Below are the code and all the weights of a small trained network. Each question names an input and a class and asks about switching units off, where a switched-off unit gives its printed mean instead of its output.

import numpy as np


def w(rows, s, z=0):
    codes = np.array(rows[::2]) - 128.0
    scale = np.full(codes.shape[1], s)
    scale[-1] = z or s
    return codes * scale


def f(y):
    return np.maximum(y, 0)


def log_softmax(a):
    a = a - a.max(-1, keepdims=True)
    return a - np.log(np.exp(a).sum(-1, keepdims=True))


def net(x, mask):
    res = np.array(x, float).reshape(1, 7) / 4 @ E
    y = f(res @ A[0][:, :-1].T + A[0][:, -1])
    res = res + np.where(mask, y, B[0][:, -1]) @ B[0][:, :-1]
    return log_softmax(res[-1] @ U[:, :-1].T + U[:, -1])


A, B = {}, {}
E = w([
[139,118,85,104,61,73,46,122,66,60],'x0',
[126,251,117,197,192,109,148,136,107,86],'x1',
[109,148,145,173,67,146,70,66,154,123],'x2',
[51,132,133,140,159,67,115,174,153,146],'x3',
[150,149,89,237,135,136,128,149,205,173],'x4',
[194,118,129,92,143,158,71,151,179,88],'x5',
[122,61,147,129,125,86,125,214,195,58],'x6',
],0.011)
A[0] = w([
[161,88,96,134,70,157,204,108,60,52,169],'N0',
[56,168,124,148,165,215,170,193,182,113,52],'N1',
[143,223,162,136,210,151,150,223,208,39,236],'N2',
[149,129,127,218,145,172,149,168,148,122,37],'N3',
[120,122,48,98,171,109,72,129,7,106,214],'N4',
[72,126,151,116,254,46,212,190,137,140,119],'N5',
[60,215,130,153,127,190,146,58,145,192,174],'N6',
[122,214,185,188,86,182,97,35,135,184,102],'N7',
[111,86,123,213,65,65,43,171,153,51,106],'N8',
[175,23,205,66,73,166,110,81,223,193,171],'N9',
[118,87,172,3,119,138,97,101,18,53,68],'N10',
[88,86,161,177,33,55,23,167,194,111,184],'N11',
[72,144,143,50,72,133,110,115,62,72,4],'N12',
],0.008,0.0027)
B[0] = w([
[125,134,175,110,96,137,87,183,116,136,180],'N0',
[137,88,111,163,133,65,114,126,116,103,187],'N1',
[164,157,143,192,169,108,28,118,99,115,246],'N2',
[132,163,148,91,120,110,89,92,120,96,176],'N3',
[191,162,80,124,116,128,55,77,158,141,201],'N4',
[124,109,176,187,163,98,178,159,105,196,230],'N5',
[52,148,139,123,117,90,119,78,149,205,214],'N6',
[36,123,253,157,151,49,164,91,89,176,212],'N7',
[77,159,167,45,137,221,139,103,154,68,230],'N8',
[177,96,95,91,140,168,114,198,137,140,234],'N9',
[54,150,199,89,82,161,104,84,180,130,226],'N10',
[91,137,103,58,73,189,102,154,212,105,242],'N11',
[84,164,163,172,78,129,111,74,154,143,187],'N12',
],0.011,0.013)
U = w([
[64,89,57,126,144,82,196,187,142,142,4],'0',
[129,40,137,86,123,204,123,199,120,152,223],'1',
[112,134,166,188,184,50,135,120,80,191,214],'2',
[128,104,89,144,145,166,174,105,76,75,2],'3',
[86,181,143,89,75,160,106,68,145,93,128],'4',
[254,163,67,164,167,128,73,133,110,59,165],'5',
],0.011,0.0035)

Each question gives the input, the list of numbers given to net, and the class t.
The units are the neurons (one row each of A and B). Each row of codes is followed by its name. A weight is (code - 128) times the scale printed after its matrix; where a second scale follows, it is the last column's (A, B and U).
mask holds one flag per neuron, in row order. A switched-off neuron (its flag False) gives its mean, the last column of its row in B, instead of its output. The means were averaged over made-up inputs and are rounded, as every weight is.
A unit's drop is (log p(t) with every unit on - log p(t) with that unit switched off) / (log p(t) with every unit on - log p(t) with every unit switched off).
The circuit of an input: a set's keep is (log p(t) with only the set's units on - log p(t) with every unit switched off) / (log p(t) with every unit on - log p(t) with every unit switched off). Starting from the 12 units with the biggest drops (on a tie, the unit counted first), units are removed one at a time, each time the one whose removal leaves the highest keep (on an exact tie, the one counted first), for as long as the keep stays at least 0.8.
units of the circuit, in order: the units of the circuit, biggest drop first
k most important neurons: the k neurons with the biggest drops, biggest first
drop when u is switched off: that unit's drop, to one decimal
input [-1,3,-3,6,-8,1,5], class 2: units of the circuit, in order -> [N5]
input [7,7,-4,2,3,-2,-4], class 5: units of the circuit, in order -> [N4 N10]
input [-4,1,1,5,1,3,8], class 5: units of the circuit, in order -> [N2 N7]
input [-2,-2,-4,-6,5,7,-6], class 1: 3 most important neurons -> [N9 N2 N5]
input [-1,-2,-8,-2,3,-1,-3], class 2: 2 most important neurons -> [N11 N8]
input [5,7,2,8,-7,-7,-7], class 2: 2 most important neurons -> [N11 N8]
input [-8,-2,-5,5,1,8,7], class 2: 2 most important neurons -> [N5 N2]
input [2,-8,5,5,4,-7,2], class 1: 2 most important neurons -> [N9 N10]
input [5,7,-2,0,-1,-6,-6], class 2: 3 most important neurons -> [N11 N8 N7]
input [6,5,-6,-1,6,4,-8], class 5: 3 most important neurons -> [N4 N5 N10]
input [4,3,-7,-4,0,2,-3], class 5: drop when N8 is switched off -> 0.3
input [5,-7,4,2,7,6,6], class 1: drop when N9 is switched off -> 2.0
input [2,-3,4,-6,0,8,6], class 1: drop when N9 is switched off -> 1.1
input [-6,7,8,0,-6,-1,-2], class 2: drop when N0 is switched off -> 0.0
input [-2,-7,8,-5,-1,3,4], class 1: units of the circuit, in order -> [N9]
